Below is a small trained network, with its code and all its weights. Each question gives an input and a class and asks what happens when units are switched off, that is, made to give their printed mean instead of their output.

import numpy as np


def w(rows, s, z=0):
    codes = np.array(rows[::2]) - 128.0
    scale = np.full(codes.shape[1], s)
    scale[-1] = z or s
    return codes * scale


def norm(h):
    return h / np.sqrt((h * h).mean(-1, keepdims=True) + 1e-5)


def f(y):
    return np.maximum(y, 0)


def log_softmax(a):
    a = a - a.max(-1, keepdims=True)
    return a - np.log(np.exp(a).sum(-1, keepdims=True))


def net(x, mask):
    res = np.array(x, float).reshape(1, 5) / 4 @ E
    u = 0
    for l in range(4):
        y = f(norm(res) @ A[l][:, :-1].T + A[l][:, -1])
        res = res + np.where(mask[u : u + 6], y, B[l][:, -1]) @ B[l][:, :-1]
        u += 6
    return log_softmax(norm(res)[-1] @ U[:, :-1].T + U[:, -1])


A, B = {}, {}
E = w([
[149,126,41,109,222,93,27],'x0',
[145,254,189,104,130,9,79],'x1',
[174,115,149,130,146,129,129],'x2',
[120,128,126,129,123,128,122],'x3',
[217,198,8,147,94,187,149],'x4',
],0.0067)
A[0] = w([
[78,185,174,160,172,48,131,62],'L0N1',
[116,133,99,91,205,150,72,145],'L0N2',
[87,77,143,190,189,150,115,76],'L0N3',
[85,85,71,114,95,219,117,146],'L0N4',
[160,226,114,171,84,66,106,5],'L0N5',
[83,1,118,59,144,59,177,178],'L0N6',
],0.0072,0.0032)
B[0] = w([
[131,54,117,44,135,120,151,212],'L0N1',
[62,83,39,68,192,76,72,224],'L0N2',
[98,107,109,218,149,200,230,184],'L0N3',
[217,80,147,139,165,88,166,246],'L0N4',
[124,154,148,213,128,80,170,223],'L0N5',
[54,181,145,214,101,115,1,254],'L0N6',
],0.0074,0.0045)
A[1] = w([
[123,103,119,121,95,57,147,250],'L1N1',
[64,85,160,52,72,144,80,41],'L1N2',
[99,111,188,1,135,118,127,70],'L1N3',
[124,90,78,99,217,108,91,109],'L1N4',
[25,107,116,98,65,122,91,253],'L1N5',
[202,85,28,99,119,187,164,52],'L1N6',
],0.008,0.0021)
B[1] = w([
[136,88,134,78,146,193,172,209],'L1N1',
[187,158,133,153,126,120,153,179],'L1N2',
[139,93,246,46,107,108,120,179],'L1N3',
[101,162,81,121,64,159,63,254],'L1N4',
[170,116,150,146,145,124,122,236],'L1N5',
[114,106,102,73,48,145,124,243],'L1N6',
],0.011,0.0051)
A[2] = w([
[88,153,239,193,47,160,147,147],'L2N1',
[127,218,128,71,149,78,164,215],'L2N2',
[157,182,2,91,130,66,63,124],'L2N3',
[149,132,191,77,121,98,67,4],'L2N4',
[109,64,90,84,167,125,69,90],'L2N5',
[184,213,108,142,50,161,211,222],'L2N6',
],0.0083,0.0018)
B[2] = w([
[216,137,54,139,162,138,156,230],'L2N1',
[133,128,90,255,131,98,70,186],'L2N2',
[174,105,156,147,247,145,206,255],'L2N3',
[70,119,81,23,126,27,136,173],'L2N4',
[71,208,138,78,122,127,60,196],'L2N5',
[111,126,167,94,78,57,29,237],'L2N6',
],0.0094,0.0075)
A[3] = w([
[234,137,7,103,159,206,72,132],'L3N1',
[186,86,150,123,227,105,205,136],'L3N2',
[159,117,102,195,204,133,201,93],'L3N3',
[14,169,147,205,254,228,38,4],'L3N4',
[116,175,129,50,187,113,79,161],'L3N5',
[153,103,117,32,118,125,120,58],'L3N6',
],0.0086,0.003)
B[3] = w([
[74,192,174,210,151,133,136,254],'L3N1',
[124,129,208,174,140,141,192,197],'L3N2',
[174,135,175,250,249,218,163,185],'L3N3',
[187,82,219,87,53,111,57,211],'L3N4',
[122,92,80,144,117,131,220,214],'L3N5',
[97,130,52,82,119,210,186,184],'L3N6',
],0.011,0.0083)
U = w([
[168,128,187,219,218,148,159,253],'0',
[155,98,114,103,2,172,165,90],'1',
[158,95,220,64,121,86,229,84],'2',
[207,194,111,153,90,24,65,88],'3',
[105,70,205,128,127,140,4,118],'4',
[63,197,36,147,157,209,113,83],'5',
[56,101,66,20,186,47,106,83],'6',
],0.019,0.0044)

Each question gives the input, the list of numbers given to net, and the class t.
The units are the neurons (one row each of A and B). Each row of codes is followed by its name. A weight is (code - 128) times the scale printed after its matrix; where a second scale follows, it is the last column's (A, B and U).
mask holds one flag per neuron, layer by layer. A switched-off neuron (its flag False) gives its mean, the last column of its row in B, instead of its output. The means were averaged over made-up inputs and are rounded, as every weight is.
A unit's drop is (log p(t) with every unit on - log p(t) with that unit switched off) / (log p(t) with every unit on - log p(t) with every unit switched off).
The circuit of an input: a set's keep is (log p(t) with only the set's units on - log p(t) with every unit switched off) / (log p(t) with every unit on - log p(t) with every unit switched off). Starting from the 12 units with the biggest drops (on a tie, the unit counted first), units are removed one at a time, each time the one whose removal leaves the highest keep (on an exact tie, the one counted first), for as long as the keep stays at least 0.8.
circuit, biggest first: the units of the circuit, biggest drop first
most important unit: the unit with the biggest drop
top k neurons: the k neurons with the biggest drops, biggest first
top k neurons in layer l: the k neurons of layer l with the biggest drops, biggest first
drop of u: that unit's drop, to one decimal
input [4,-8,3,-1,7], class 5: most important unit : L1N6
input [5,-5,-2,7,0], class 4: circuit, biggest first : L3N4, L2N5
input [-7,1,7,4,-2], class 2: top 3 neurons : L0N5, L0N3, L2N3
input [0,-8,-4,4,1], class 1: top 4 neurons : L1N6, L2N3, L2N1, L0N2
input [-1,4,-2,-2,0], class 2: top 4 neurons : L0N1, L0N6, L2N3, L0N3
input [-5,4,4,5,3], class 3: top 2 neurons in layer 2 : L2N6, L2N3
input [1,-7,-6,0,-1], class 4: top 2 neurons : L0N6, L2N3
input [7,0,-1,2,-2], class 4: top 2 neurons : L3N4, L2N5
input [-4,6,3,-2,1], class 3: top 3 neurons : L0N5, L2N3, L2N2
input [5,0,-2,3,1], class 5: top 2 neurons in layer 3 : L3N1, L3N5
input [4,7,-4,6,0], class 6: top 2 neurons : L0N1, L2N4
input [0,-8,-3,4,7], class 1: top 2 neurons : L1N6, L0N2
input [1,6,-8,7,-4], class 6: top 2 neurons : L2N4, L2N3
input [0,-4,-8,4,6], class 1: circuit, biggest first : L1N6
input [0,6,1,-1,-2], class 2: top 2 neurons : L0N2, L0N1
input [-7,1,4,0,-2], class 2: top 3 neurons in layer 2 : L2N3, L2N4, L2N2
input [-2,7,5,-5,0], class 2: top 3 neurons in layer 1 : L1N4, L1N1, L1N3
input [1,2,-2,0,-6], class 6: top 3 neurons : L2N4, L2N3, L0N6
input [3,-7,6,3,8], class 5: top 3 neurons : L1N6, L3N1, L3N4
input [-4,-5,4,-4,1], class 1: circuit, biggest first : L2N3
input [-6,7,0,-2,1], class 3: top 2 neurons in layer 0 : L0N5, L0N2
input [5,3,6,0,0], class 6: top 3 neurons in layer 2 : L2N5, L2N1, L2N4
input [1,8,2,0,6], class 0: top 2 neurons in layer 1 : L1N3, L1N6
input [-6,4,-4,3,4], class 3: drop of L2N6 : 1.4
